Below is a small trained network, with its code and all its weights. Each question gives an input and a class and asks what happens when units are switched off, that is, made to give their printed mean instead of their output.

import numpy as np


def w(rows, s, z=0):
    codes = np.array(rows[::2]) - 128.0
    scale = np.full(codes.shape[1], s)
    scale[-1] = z or s
    return codes * scale


def f(y):
    return np.maximum(y, 0)


def log_softmax(a):
    a = a - a.max(-1, keepdims=True)
    return a - np.log(np.exp(a).sum(-1, keepdims=True))


def net(x, mask):
    res = np.array(x, float).reshape(1, 5) / 4 @ E
    y = f(res @ A[0][:, :-1].T + A[0][:, -1])
    res = res + np.where(mask, y, B[0][:, -1]) @ B[0][:, :-1]
    return log_softmax(res[-1] @ U[:, :-1].T + U[:, -1])


A, B = {}, {}
E = w([
[151,120,202,205,87,151,57,58,59],'x0',
[144,128,117,131,121,125,128,131,128],'x1',
[109,139,143,132,140,119,111,129,136],'x2',
[15,78,40,148,47,206,79,215,107],'x3',
[100,2,76,202,153,60,201,150,87],'x4',
],0.014)
A[0] = w([
[146,225,113,59,49,202,67,95,176,6],'N1',
[62,102,71,156,38,183,84,203,141,161],'N2',
[84,104,82,161,129,52,164,139,88,73],'N3',
[131,98,130,129,69,128,63,50,93,90],'N4',
[139,114,198,217,70,187,137,99,42,78],'N5',
[102,132,132,227,63,138,74,70,77,96],'N6',
[112,70,87,210,128,65,133,143,124,38],'N7',
[101,103,67,231,200,95,158,167,96,53],'N8',
[117,86,110,166,117,34,141,129,117,103],'N9',
[48,149,86,141,51,167,100,233,64,173],'N10',
[75,120,36,177,67,200,80,174,137,134],'N11',
[135,113,180,222,105,125,100,82,71,158],'N12',
[232,169,174,154,215,38,213,43,181,203],'N13',
[99,148,57,120,164,132,167,227,199,102],'N14',
[128,85,117,199,152,119,130,124,114,64],'N15',
[119,152,95,33,139,114,196,225,183,73],'N16',
[108,157,121,131,119,213,120,158,124,87],'N17',
[156,203,140,9,59,194,63,142,111,4],'N18',
[124,109,166,169,93,150,127,93,65,62],'N19',
[120,69,113,193,119,88,146,120,119,35],'N20',
[110,135,49,80,192,72,175,131,197,118],'N21',
[75,63,93,180,181,64,155,118,34,53],'N22',
[98,74,99,187,135,93,167,140,76,5],'N23',
],0.011,0.0037)
B[0] = w([
[75,194,154,234,66,115,244,167,247,196],'N1',
[173,79,197,85,231,175,157,61,64,225],'N2',
[107,173,122,193,117,154,150,122,154,190],'N3',
[85,138,31,53,91,124,60,129,115,165],'N4',
[84,110,65,79,60,88,44,196,83,184],'N5',
[130,170,74,27,31,79,39,166,38,186],'N6',
[117,203,158,221,147,99,125,175,196,193],'N7',
[91,160,146,186,112,167,156,137,209,202],'N8',
[76,184,143,150,142,172,180,110,209,180],'N9',
[229,25,220,105,255,145,139,68,82,222],'N10',
[185,44,184,128,186,132,184,59,58,217],'N11',
[94,74,98,36,39,49,47,187,49,182],'N12',
[241,20,218,114,230,191,159,38,47,255],'N13',
[105,122,35,36,49,17,35,187,14,200],'N14',
[121,152,79,149,142,162,167,177,177,166],'N15',
[99,166,5,78,55,78,6,235,74,203],'N16',
[131,152,148,184,146,124,165,108,175,159],'N17',
[92,223,125,254,111,196,180,178,244,192],'N18',
[131,103,113,99,37,115,114,131,99,162],'N19',
[100,141,123,156,110,128,169,127,198,177],'N20',
[125,85,34,68,53,66,57,139,44,205],'N21',
[97,189,187,206,148,158,139,175,192,209],'N22',
[101,204,114,186,110,131,214,150,161,191],'N23',
],0.0084,0.03)
U = w([
[215,29,233,84,226,157,164,53,38,253],'0',
[98,133,47,32,3,80,26,208,36,96],'1',
[94,239,173,221,94,154,205,180,227,26],'2',
],0.012,0.0056)

Each question gives the input, the list of numbers given to net, and the class t.
The units are the neurons (one row each of A and B). Each row of codes is followed by its name. A weight is (code - 128) times the scale printed after its matrix; where a second scale follows, it is the last column's (A, B and U).
mask holds one flag per neuron, in row order. A switched-off neuron (its flag False) gives its mean, the last column of its row in B, instead of its output. The means were averaged over made-up inputs and are rounded, as every weight is.
A unit's drop is (log p(t) with every unit on - log p(t) with that unit switched off) / (log p(t) with every unit on - log p(t) with every unit switched off).
unit that matters most: the unit with the biggest drop
k most important neurons: the k neurons with the biggest drops, biggest first
drop of u: that unit's drop, to one decimal
input [-1,5,2,3,3], class 0: 3 most important neurons : (N1, N18, N10)
input [4,6,7,-1,4], class 1: 4 most important neurons : (N12, N1, N18, N6)
input [-1,-3,-3,6,6], class 0: unit that matters most : N10
input [-4,-2,-5,8,8], class 0: 4 most important neurons : (N10, N2, N11, N1)
input [-5,0,-3,5,2], class 0: 2 most important neurons : (N10, N2)
input [-7,-4,4,-5,-8], class 2: 2 most important neurons : (N1, N18)
input [-2,0,-3,8,-8], class 0: 2 most important neurons : (N10, N2)
input [5,-3,7,0,-5], class 1: 4 most important neurons : (N6, N12, N22, N5)
input [4,5,6,8,8], class 0: 3 most important neurons : (N10, N2, N11)
input [1,-8,-2,-7,8], class 2: 4 most important neurons : (N10, N22, N2, N11)
input [-1,8,1,-7,-8], class 2: 4 most important neurons : (N1, N18, N10, N2)
input [3,4,-1,5,-7], class 2: 2 most important neurons : (N1, N18)
input [-7,-3,-5,-6,3], class 1: 4 most important neurons : (N16, N21, N10, N2)
input [-2,4,2,-1,1], class 1: 4 most important neurons : (N10, N2, N11, N13)
input [-1,5,5,4,8], class 2: drop of N9 : 0.0
input [-5,-2,2,-1,-6], class 2: drop of N12 : 0.7
input [4,2,6,2,-1], class 1: drop of N13 : 0.6
